Below are the code and all the weights of a small trained network. Each question names an input and a target symbol and asks about switching units off, where a switched-off unit gives its printed mean instead of its output.

import numpy as np


def w(rows, s, z=0):
    codes = np.array(rows[::2]) - 128.0
    scale = np.full(codes.shape[1], s)
    scale[-1] = z or s
    return codes * scale


def norm(h):
    return h / np.sqrt((h * h).mean(-1, keepdims=True) + 1e-5)


def f(y):
    return y / 2 * (1 + np.tanh(0.7978845608 * (y + 0.044715 * y**3)))


def softmax(a):
    e = np.exp(a - a.max(-1, keepdims=True))
    return e / e.sum(-1, keepdims=True)


def log_softmax(a):
    a = a - a.max(-1, keepdims=True)
    return a - np.log(np.exp(a).sum(-1, keepdims=True))


def net(x, mask):
    ids = ['βδεηθλμφψ'.index(c) for c in x.split()]
    T = len(ids)
    res = E[ids] + P[:T]
    u = 0
    for l in range(3):
        r = norm(res)
        for j in range(2):
            rows = slice(3 * j, 3 * j + 3)
            q, k, v = (r @ M[l][rows].T for M in (Q, K, V))
            z = softmax(np.where(np.tri(T) > 0, q @ k.T / 3**0.5, -1e9)) @ v
            o = O[l][rows]
            res = res + np.where(mask[u + j], z, o[:, -1]) @ o[:, :-1]
        u += 2
        y = f(norm(res) @ A[l][:, :-1].T + A[l][:, -1])
        res = res + np.where(mask[u : u + 8], y, B[l][:, -1]) @ B[l][:, :-1]
        u += 8
    return log_softmax(norm(res)[-1] @ U[:, :-1].T + U[:, -1])


Q, K, V, O, A, B = {}, {}, {}, {}, {}, {}
E = w([
[94,187,95,117,242,152],'β',
[119,160,150,113,151,45],'δ',
[201,197,45,107,147,99],'ε',
[129,100,129,234,198,152],'η',
[188,192,181,240,133,135],'θ',
[248,53,88,223,6,82],'λ',
[76,70,120,28,154,194],'μ',
[62,130,47,89,39,138],'φ',
[172,217,185,81,16,200],'ψ',
],0.018)
P = w([
[163,61,61,118,179,103],'0',
[138,128,49,136,90,74],'1',
[92,101,35,155,73,37],'2',
[65,100,53,150,47,79],'3',
[64,130,63,163,48,141],'4',
[41,138,120,170,16,200],'5',
[49,145,125,180,2,198],'6',
[79,201,118,205,21,214],'7',
],0.006)
Q[0] = w([
[89,64,174,76,219,240],'L0H1',
[14,184,55,121,121,161],'L0H1',
[3,93,37,201,180,231],'L0H1',
[128,42,207,46,246,123],'L0H2',
[143,79,99,27,116,168],'L0H2',
[200,177,93,231,63,113],'L0H2',
],0.0074)
K[0] = w([
[183,113,168,57,201,79],'L0H1',
[118,93,156,115,100,52],'L0H1',
[74,111,183,121,150,72],'L0H1',
[178,128,33,129,146,254],'L0H2',
[118,118,74,131,96,130],'L0H2',
[86,174,189,94,115,81],'L0H2',
],0.012)
V[0] = w([
[105,95,126,132,51,206],'L0H1',
[182,126,82,85,176,183],'L0H1',
[90,88,114,198,155,167],'L0H1',
[138,172,162,125,138,101],'L0H2',
[118,108,207,88,181,1],'L0H2',
[137,163,105,133,180,144],'L0H2',
],0.0072)
O[0] = w([
[79,85,91,68,167,15,218],'L0H1',
[181,104,74,87,187,143,108],'L0H1',
[84,116,190,150,195,103,115],'L0H1',
[74,181,212,163,100,97,125],'L0H2',
[1,204,144,140,113,143,2],'L0H2',
[138,153,186,93,132,105,146],'L0H2',
],0.0067,0.0016)
A[0] = w([
[171,121,95,79,250,100,103],'L0N1',
[61,140,199,63,115,114,251],'L0N2',
[135,156,160,161,60,137,24],'L0N3',
[189,129,115,152,189,161,74],'L0N4',
[131,190,56,171,106,141,184],'L0N5',
[168,53,140,113,77,96,103],'L0N6',
[153,199,218,147,93,148,38],'L0N7',
[41,165,110,149,233,105,157],'L0N8',
],0.011,0.0026)
B[0] = w([
[54,234,148,115,225,151,218],'L0N1',
[178,87,20,134,80,165,151],'L0N2',
[145,162,192,82,159,126,180],'L0N3',
[43,117,165,127,110,42,174],'L0N4',
[148,132,142,61,145,72,254],'L0N5',
[201,124,75,181,39,149,235],'L0N6',
[196,63,134,1,158,131,160],'L0N7',
[167,193,176,195,165,207,239],'L0N8',
],0.0094,0.0062)
Q[1] = w([
[110,203,43,114,134,121],'L1H1',
[57,18,139,137,92,83],'L1H1',
[139,145,121,164,134,81],'L1H1',
[121,183,165,130,75,221],'L1H2',
[187,255,127,128,50,158],'L1H2',
[171,108,166,123,172,121],'L1H2',
],0.01)
K[1] = w([
[37,131,117,133,101,63],'L1H1',
[162,106,56,89,186,254],'L1H1',
[117,157,93,102,180,65],'L1H1',
[14,114,212,157,24,158],'L1H2',
[62,54,219,103,12,200],'L1H2',
[190,147,142,126,139,96],'L1H2',
],0.0084)
V[1] = w([
[130,87,78,117,157,35],'L1H1',
[105,144,109,254,118,119],'L1H1',
[163,96,40,132,235,172],'L1H1',
[231,190,171,120,188,18],'L1H2',
[46,171,171,38,43,110],'L1H2',
[103,90,143,17,169,213],'L1H2',
],0.0062)
O[1] = w([
[65,148,115,83,106,42,172],'L1H1',
[72,66,107,138,102,159,129],'L1H1',
[208,132,9,78,34,97,164],'L1H1',
[175,158,142,42,172,57,199],'L1H2',
[2,149,39,206,167,130,110],'L1H2',
[135,7,64,168,99,127,1],'L1H2',
],0.0063,0.0023)
A[1] = w([
[173,179,189,158,18,82,91],'L1N1',
[126,10,143,217,188,36,54],'L1N2',
[135,91,90,147,119,228,95],'L1N3',
[103,91,127,151,152,57,122],'L1N4',
[126,151,125,218,223,133,139],'L1N5',
[82,1,107,18,227,207,54],'L1N6',
[192,75,103,87,161,168,50],'L1N7',
[190,123,244,128,183,60,1],'L1N8',
],0.0095,0.0059)
B[1] = w([
[112,169,119,142,248,195,254],'L1N1',
[93,33,216,120,142,236,128],'L1N2',
[148,139,120,129,153,83,138],'L1N3',
[143,122,164,115,57,201,120],'L1N4',
[86,109,161,139,54,108,206],'L1N5',
[57,31,79,159,153,95,141],'L1N6',
[134,94,53,114,176,200,131],'L1N7',
[112,41,166,119,192,50,143],'L1N8',
],0.011,0.0058)
Q[2] = w([
[144,144,142,128,188,190],'L2H1',
[214,99,151,106,159,31],'L2H1',
[86,185,100,150,42,167],'L2H1',
[178,109,249,120,53,127],'L2H2',
[62,167,101,176,138,186],'L2H2',
[145,124,31,115,137,125],'L2H2',
],0.012)
K[2] = w([
[113,130,124,166,139,149],'L2H1',
[192,133,130,136,183,48],'L2H1',
[87,94,137,74,82,233],'L2H1',
[138,48,247,80,135,137],'L2H2',
[5,224,133,247,101,138],'L2H2',
[178,166,48,121,118,96],'L2H2',
],0.011)
V[2] = w([
[101,152,187,2,27,193],'L2H1',
[133,47,94,34,182,176],'L2H1',
[52,132,143,134,98,60],'L2H1',
[156,204,84,159,138,107],'L2H2',
[188,136,215,96,40,130],'L2H2',
[120,89,154,187,178,84],'L2H2',
],0.0079)
O[2] = w([
[203,104,101,47,2,18,106],'L2H1',
[115,7,210,84,92,140,88],'L2H1',
[137,111,50,167,126,133,75],'L2H1',
[104,135,227,110,128,120,254],'L2H2',
[187,78,54,115,150,154,131],'L2H2',
[172,138,114,158,82,59,88],'L2H2',
],0.0086,0.0041)
A[2] = w([
[174,72,137,104,114,143,120],'L2N1',
[123,87,84,92,71,106,111],'L2N2',
[128,109,166,175,177,110,150],'L2N3',
[168,102,105,168,137,134,85],'L2N4',
[189,143,132,185,112,124,87],'L2N5',
[177,150,158,81,155,101,56],'L2N6',
[251,106,70,213,121,98,5],'L2N7',
[76,107,132,204,121,70,103],'L2N8',
],0.016,0.012)
B[2] = w([
[104,241,169,172,173,192,180],'L2N1',
[128,143,227,111,84,55,172],'L2N2',
[158,78,197,116,63,129,184],'L2N3',
[126,178,51,207,105,92,170],'L2N4',
[186,95,86,218,136,126,194],'L2N5',
[126,99,4,137,123,155,147],'L2N6',
[226,140,75,225,104,122,254],'L2N7',
[85,140,76,78,95,242,134],'L2N8',
],0.011,0.0089)
U = w([
[84,203,208,189,226,99,122],'β',
[40,168,19,132,64,176,30],'δ',
[146,191,2,60,210,31,46],'ε',
[119,34,203,153,84,226,87],'η',
[221,44,197,101,240,69,97],'θ',
[230,118,77,232,135,105,230],'λ',
[65,24,50,124,204,124,251],'μ',
[149,111,155,75,28,41,158],'φ',
[221,130,105,23,133,254,62],'ψ',
],0.0065,0.0024)

Each question gives the input, a string of symbols that net reads in full, and the target symbol t.
The units are the heads (3 rows each of Q, K, V and O) and the neurons (one row each of A and B). Each row of codes is followed by its name. A weight is (code - 128) times the scale printed after its matrix; where a second scale follows, it is the last column's (O, A, B and U).
mask holds one flag per unit, layer by layer, with each layer's heads first. A switched-off unit (its flag False) gives its mean, the last column of its rows in O or B, instead of its output. The means were averaged over made-up inputs and are rounded, as every weight is.
A unit's drop is (log p(t) with every unit on - log p(t) with that unit switched off) / (log p(t) with every unit on - log p(t) with every unit switched off).
The circuit of an input: a set's keep is (log p(t) with only the set's units on - log p(t) with every unit switched off) / (log p(t) with every unit on - log p(t) with every unit switched off). Starting from the 12 units with the biggest drops (on a tie, the unit counted first), units are removed one at a time, each time the one whose removal leaves the highest keep (on an exact tie, the one counted first), for as long as the keep stays at least 0.8.
units of the circuit, in order: the units of the circuit, biggest drop first
k most important neurons: the k neurons with the biggest drops, biggest first
top k neurons in layer l: the k neurons of layer l with the biggest drops, biggest first
heads that matter: for each layer, one digit per head in row order, 1 if its drop is at least 0.15 and else 0, layers parted by /
drop when u is switched off: that unit's drop, to one decimal
input δ μ λ φ θ, target δ: units of the circuit, in order : L0H2, L1H2, L2N8
input φ δ λ μ, target η: units of the circuit, in order : L0H1, L1H2, L2H1
input δ θ λ η δ, target δ: 2 most important neurons : L0N2, L1N5
input δ ψ λ λ β φ ε λ, target δ: units of the circuit, in order : L1H2, L0H2, L2N8
input δ λ φ δ μ μ δ, target η: most important neuron : L0N8
input λ δ β ψ, target φ: heads that matter : 01 / 01 / 10
input λ φ β ψ λ δ, target φ: heads that matter : 00 / 01 / 10
input φ δ θ λ, target β: 2 most important neurons : L1N1, L0N3
input λ δ λ, target β: units of the circuit, in order : L0H2, L1N1, L2N7
input δ ψ φ λ δ μ λ, target η: 2 most important neurons : L0N7, L1N1
input δ β ψ β, target φ: heads that matter : 10 / 01 / 10
input λ ε λ λ θ θ, target θ: 2 most important neurons : L1N8, L0N7
input λ ε β λ μ δ, target η: heads that matter : 01 / 01 / 10
input ψ λ δ, target φ: heads that matter : 00 / 00 / 10
input β ε ψ λ μ, target μ: heads that matter : 00 / 00 / 00
input ψ ε ψ β λ ε ψ, target ψ: top neuron in layer 0 : L0N7
input ψ δ λ ψ λ, target φ: heads that matter : 01 / 00 / 10
input μ λ δ λ φ θ ψ λ, target φ: heads that matter : 11 / 01 / 10
input λ λ λ μ δ ψ ε, target φ: heads that matter : 01 / 01 / 10
input θ λ δ φ λ λ β δ, target δ: top 2 neurons in layer 0 : L0N2, L0N1
input δ λ ε, target β: 2 most important neurons : L0N8, L0N7
input λ θ φ η λ λ δ μ, target η: top neuron in layer 2 : L2N2
input μ λ λ μ η, target η: drop when L1H2 is switched off : 0.1
input θ β δ φ φ λ, target δ: drop when L2H1 is switched off : 0.1
input λ ψ β λ θ φ, target φ: drop when L2N2 is switched off : 0.1
input ψ θ ψ λ λ θ, target θ: drop when L0N7 is switched off : 0.2
input λ ε η, target η: most important neuron : L2N8
